Below are the code and all the weights of a small trained network. Each question names an input and a target symbol and asks about switching units off, where a switched-off unit gives its printed mean instead of its output.

import numpy as np


def w(rows, s, z=0):
    codes = np.array(rows[::2]) - 128.0
    scale = np.full(codes.shape[1], s)
    scale[-1] = z or s
    return codes * scale


def norm(h):
    return h / np.sqrt((h * h).mean(-1, keepdims=True) + 1e-5)


def f(y):
    return np.maximum(y, 0)


def softmax(a):
    e = np.exp(a - a.max(-1, keepdims=True))
    return e / e.sum(-1, keepdims=True)


def log_softmax(a):
    a = a - a.max(-1, keepdims=True)
    return a - np.log(np.exp(a).sum(-1, keepdims=True))


def net(x, mask):
    ids = ['ΔΛΞαβγεζημπστω'.index(c) for c in x.split()]
    T = len(ids)
    res = E[ids] + P[:T]
    u = 0
    for l in range(2):
        r = norm(res)
        for j in range(3):
            rows = slice(2 * j, 2 * j + 2)
            q, k, v = (r @ M[l][rows].T for M in (Q, K, V))
            z = softmax(np.where(np.tri(T) > 0, q @ k.T / 2**0.5, -1e9)) @ v
            o = O[l][rows]
            res = res + np.where(mask[u + j], z, o[:, -1]) @ o[:, :-1]
        u += 3
        y = f(norm(res) @ A[l][:, :-1].T + A[l][:, -1])
        res = res + np.where(mask[u : u + 4], y, B[l][:, -1]) @ B[l][:, :-1]
        u += 4
    return log_softmax(norm(res)[-1] @ U[:, :-1].T + U[:, -1])


Q, K, V, O, A, B = {}, {}, {}, {}, {}, {}
E = w([
[65,84,114,156,146,149,133,218,87,129,165],'Δ',
[122,78,169,152,168,145,138,209,137,170,209],'Λ',
[114,130,71,98,132,133,225,90,162,80,170],'Ξ',
[53,76,177,176,157,154,112,178,84,136,216],'α',
[79,72,121,154,180,163,126,187,85,138,199],'β',
[119,89,136,151,167,152,150,220,123,164,202],'γ',
[96,101,121,149,136,132,160,249,134,155,180],'ε',
[76,88,86,151,174,155,138,208,78,138,161],'ζ',
[48,70,130,165,177,168,111,175,63,130,194],'η',
[185,138,161,36,100,44,104,93,30,149,124],'μ',
[91,75,92,153,183,166,123,186,69,142,172],'π',
[122,88,90,134,142,127,157,227,133,194,159],'σ',
[164,92,180,149,172,98,152,173,160,139,157],'τ',
[79,92,156,155,119,144,142,233,132,141,188],'ω',
],0.014)
P = w([
[56,166,88,97,180,249,151,236,174,87,234],'0',
[92,159,161,167,189,154,199,193,93,108,116],'1',
[86,139,146,137,186,105,171,191,110,124,115],'2',
[68,133,157,118,175,87,150,177,116,143,141],'3',
[109,120,117,186,81,113,112,149,77,168,181],'4',
[141,113,129,182,104,98,134,155,87,166,152],'5',
[153,93,134,176,136,96,152,130,97,185,142],'6',
[157,96,128,183,145,83,151,121,117,196,124],'7',
[179,89,155,165,94,122,162,160,120,182,140],'8',
[181,84,144,173,93,116,163,141,130,207,125],'9',
[185,86,136,196,103,106,157,123,143,214,133],'10',
],0.012)
Q[0] = w([
[140,154,96,254,54,136,90,85,153,113,134],'L0H0',
[201,102,125,144,67,110,113,113,90,177,132],'L0H0',
[156,80,163,129,129,110,131,111,140,163,74],'L0H1',
[156,98,99,187,73,160,122,95,161,187,131],'L0H1',
[154,109,114,89,77,119,141,39,151,81,152],'L0H2',
[138,202,85,73,86,176,127,43,217,16,81],'L0H2',
],0.0077)
K[0] = w([
[105,106,103,182,165,191,137,133,254,111,108],'L0H0',
[130,96,120,207,176,131,95,98,166,118,94],'L0H0',
[140,128,128,72,116,79,113,117,98,143,201],'L0H1',
[136,70,125,200,134,93,155,83,138,161,109],'L0H1',
[111,177,98,114,119,152,162,100,170,129,114],'L0H2',
[64,99,42,200,165,207,178,178,210,131,139],'L0H2',
],0.0077)
V[0] = w([
[83,154,84,34,110,171,73,189,122,124,181],'L0H0',
[166,44,144,164,202,123,126,143,150,137,173],'L0H0',
[180,123,207,80,145,162,44,108,26,88,106],'L0H1',
[55,146,84,197,165,204,98,173,170,197,129],'L0H1',
[116,137,144,149,145,122,2,245,60,172,109],'L0H2',
[149,147,79,32,93,117,205,110,98,104,193],'L0H2',
],0.0084)
O[0] = w([
[87,119,150,148,211,214,178,174,188,7,145,201],'L0H0',
[150,181,113,163,162,147,148,177,123,203,188,243],'L0H0',
[32,234,80,100,55,107,125,147,178,104,144,23],'L0H1',
[197,254,163,71,83,218,111,26,101,195,45,254],'L0H1',
[97,107,216,107,92,184,210,146,93,141,168,237],'L0H2',
[163,158,123,123,95,134,65,91,188,254,77,185],'L0H2',
],0.0085,0.0093)
A[0] = w([
[154,155,88,75,87,156,106,83,185,98,91,189],'L0N0',
[119,107,77,135,208,213,214,165,86,106,154,255],'L0N1',
[97,117,101,122,199,168,107,222,246,92,200,31],'L0N2',
[98,135,141,125,72,155,141,160,83,132,154,159],'L0N3',
],0.011,0.0039)
B[0] = w([
[117,90,181,204,196,90,186,162,104,158,168,137],'L0N0',
[112,144,137,221,171,155,197,186,142,129,201,251],'L0N1',
[157,144,198,95,209,193,247,194,104,154,125,145],'L0N2',
[134,108,120,151,133,80,170,148,122,159,106,173],'L0N3',
],0.012,0.02)
Q[1] = w([
[144,115,160,224,122,122,127,177,163,182,165],'L1H0',
[148,174,118,172,141,134,60,122,175,113,113],'L1H0',
[210,17,201,149,185,153,55,158,12,183,142],'L1H1',
[251,135,195,178,185,128,134,134,40,207,127],'L1H1',
[107,184,112,99,176,208,130,106,136,54,117],'L1H2',
[139,141,83,99,165,139,51,90,204,108,33],'L1H2',
],0.015)
K[1] = w([
[96,94,45,129,93,84,96,163,111,125,198],'L1H0',
[164,126,133,166,157,93,129,154,123,193,135],'L1H0',
[150,179,9,115,97,122,125,68,147,65,147],'L1H1',
[154,159,42,79,91,95,114,65,152,77,145],'L1H1',
[99,141,69,128,199,168,199,112,178,68,140],'L1H2',
[172,167,86,90,238,212,114,89,174,67,58],'L1H2',
],0.012)
V[1] = w([
[73,123,163,164,177,249,119,84,117,56,122],'L1H0',
[31,66,57,176,91,61,151,170,202,147,176],'L1H0',
[74,88,87,113,159,153,93,168,102,91,154],'L1H1',
[67,169,91,150,112,58,170,154,164,167,122],'L1H1',
[172,90,159,178,148,155,100,67,75,133,67],'L1H2',
[161,102,177,84,59,164,41,95,103,155,101],'L1H2',
],0.011)
O[1] = w([
[143,147,57,90,142,109,59,30,200,116,19,211],'L1H0',
[140,86,191,188,83,221,186,135,119,207,89,141],'L1H0',
[155,71,165,161,139,91,186,133,106,128,108,17],'L1H1',
[97,165,237,191,147,95,129,166,106,223,110,153],'L1H1',
[208,89,5,106,101,125,188,73,167,155,94,133],'L1H2',
[187,170,67,134,189,192,184,78,140,232,119,2],'L1H2',
],0.011,0.0085)
A[1] = w([
[149,55,179,118,170,117,120,115,116,176,90,167],'L1N0',
[183,39,64,64,147,227,105,82,160,99,79,2],'L1N1',
[64,183,95,41,103,97,229,64,136,35,84,128],'L1N2',
[73,185,77,97,98,139,219,162,9,135,183,213],'L1N3',
],0.012,0.0083)
B[1] = w([
[138,98,63,142,9,84,93,144,94,116,99,163],'L1N0',
[115,44,215,129,110,174,195,147,63,69,174,143],'L1N1',
[26,75,237,175,156,196,165,192,142,12,163,133],'L1N2',
[192,92,195,166,132,81,18,171,82,115,153,249],'L1N3',
],0.013,0.014)
U = w([
[67,137,104,166,119,151,190,173,155,96,191,254],'Δ',
[167,110,133,140,115,68,27,142,105,104,134,164],'Λ',
[163,4,121,137,115,102,144,115,95,132,102,72],'Ξ',
[141,121,144,103,132,146,111,92,120,125,118,12],'α',
[150,151,134,97,150,100,109,120,116,141,111,36],'β',
[110,169,127,123,108,118,139,106,136,135,112,91],'γ',
[117,154,122,110,126,124,125,116,130,129,105,85],'ε',
[112,158,124,113,121,123,128,107,137,134,114,99],'ζ',
[111,175,119,117,110,106,137,122,125,141,110,97],'η',
[120,116,117,100,116,158,145,107,123,117,125,94],'μ',
[155,104,138,94,131,168,152,86,101,122,146,18],'π',
[139,118,152,114,121,156,137,89,135,122,96,32],'σ',
[154,102,135,102,126,159,142,92,125,111,133,15],'τ',
[122,115,141,107,108,160,137,93,133,121,108,90],'ω',
],0.015,0.0053)

Each question gives the input, a string of symbols that net reads in full, and the target symbol t.
The units are the heads (2 rows each of Q, K, V and O) and the neurons (one row each of A and B). Each row of codes is followed by its name. A weight is (code - 128) times the scale printed after its matrix; where a second scale follows, it is the last column's (O, A, B and U).
mask holds one flag per unit, layer by layer, with each layer's heads first. A switched-off unit (its flag False) gives its mean, the last column of its rows in O or B, instead of its output. The means were averaged over made-up inputs and are rounded, as every weight is.
A unit's drop is (log p(t) with every unit on - log p(t) with that unit switched off) / (log p(t) with every unit on - log p(t) with every unit switched off).
The circuit of an input: a set's keep is (log p(t) with only the set's units on - log p(t) with every unit switched off) / (log p(t) with every unit on - log p(t) with every unit switched off). Starting from the 12 units with the biggest drops (on a tie, the unit counted first), units are removed one at a time, each time the one whose removal leaves the highest keep (on an exact tie, the one counted first), for as long as the keep stays at least 0.8.
circuit, biggest first: the units of the circuit, biggest drop first
k most important neurons: the k neurons with the biggest drops, biggest first
k most important neurons of layer l: the k neurons of layer l with the biggest drops, biggest first
which heads matter: for each layer, one digit per head in row order, 1 if its drop is at least 0.15 and else 0, layers parted by /
drop when u is switched off: that unit's drop, to one decimal
input Ξ μ β, target Ξ: which heads matter -> 110 / 001
input α τ τ Λ μ Δ, target Λ: circuit, biggest first -> [L1N3]
input α τ π π σ ω ε σ τ ε, target Λ: which heads matter -> 110 / 001
input σ γ Ξ γ Ξ μ Δ Λ, target Ξ: circuit, biggest first -> [L0N1, L1H2, L1N0]
input Ξ μ ζ, target Ξ: which heads matter -> 110 / 001
input Δ Ξ Ξ η μ, target Ξ: 2 most important neurons -> [L0N1, L1N1]
input ζ ε Ξ μ, target π: which heads matter -> 111 / 101
input Ξ σ α ε Ξ, target Λ: which heads matter -> 001 / 001
input ε Ξ Ξ Ξ Ξ Λ τ σ Ξ ε, target Λ: circuit, biggest first -> [L0H0, L1N3]
input τ μ α, target Λ: 3 most important neurons -> [L0N2, L0N1, L1N3]
input α β τ ε μ Ξ Λ Ξ Ξ Ξ Δ, target Ξ: 2 most important neurons -> [L0N1, L1N0]
input σ μ γ π, target π: which heads matter -> 100 / 001
input Ξ Λ μ Δ Ξ ε μ Ξ, target Ξ: 2 most important neurons -> [L0N1, L0N0]
input σ ε σ ε γ μ, target π: which heads matter -> 000 / 011
input Λ σ σ, target Λ: 3 most important neurons of layer 1 -> [L1N3, L1N1, L1N2]
input Ξ Ξ μ, target Ξ: 2 most important neurons -> [L0N1, L0N3]
input Λ π γ Δ Ξ Ξ, target Λ: circuit, biggest first -> [L0H2]
input Ξ σ ε σ Ξ Λ σ ε Δ Ξ, target Ξ: which heads matter -> 011 / 000
input Ξ μ σ, target Ξ: which heads matter -> 110 / 001
input Δ ω ζ ω β σ τ Δ ε τ τ, target Ξ: which heads matter -> 100 / 110
input α τ μ τ μ μ, target Δ: which heads matter -> 010 / 100
input ε τ Λ τ, target Λ: which heads matter -> 110 / 000
input Ξ μ π, target Ξ: most important neuron -> [L0N1]
input σ Λ ε ω Ξ Δ Ξ σ μ Δ, target Ξ: drop when L0N1 is switched off -> 0.4
input ω ε γ π γ σ τ γ τ σ, target Λ: drop when L1N3 is switched off -> 0.5
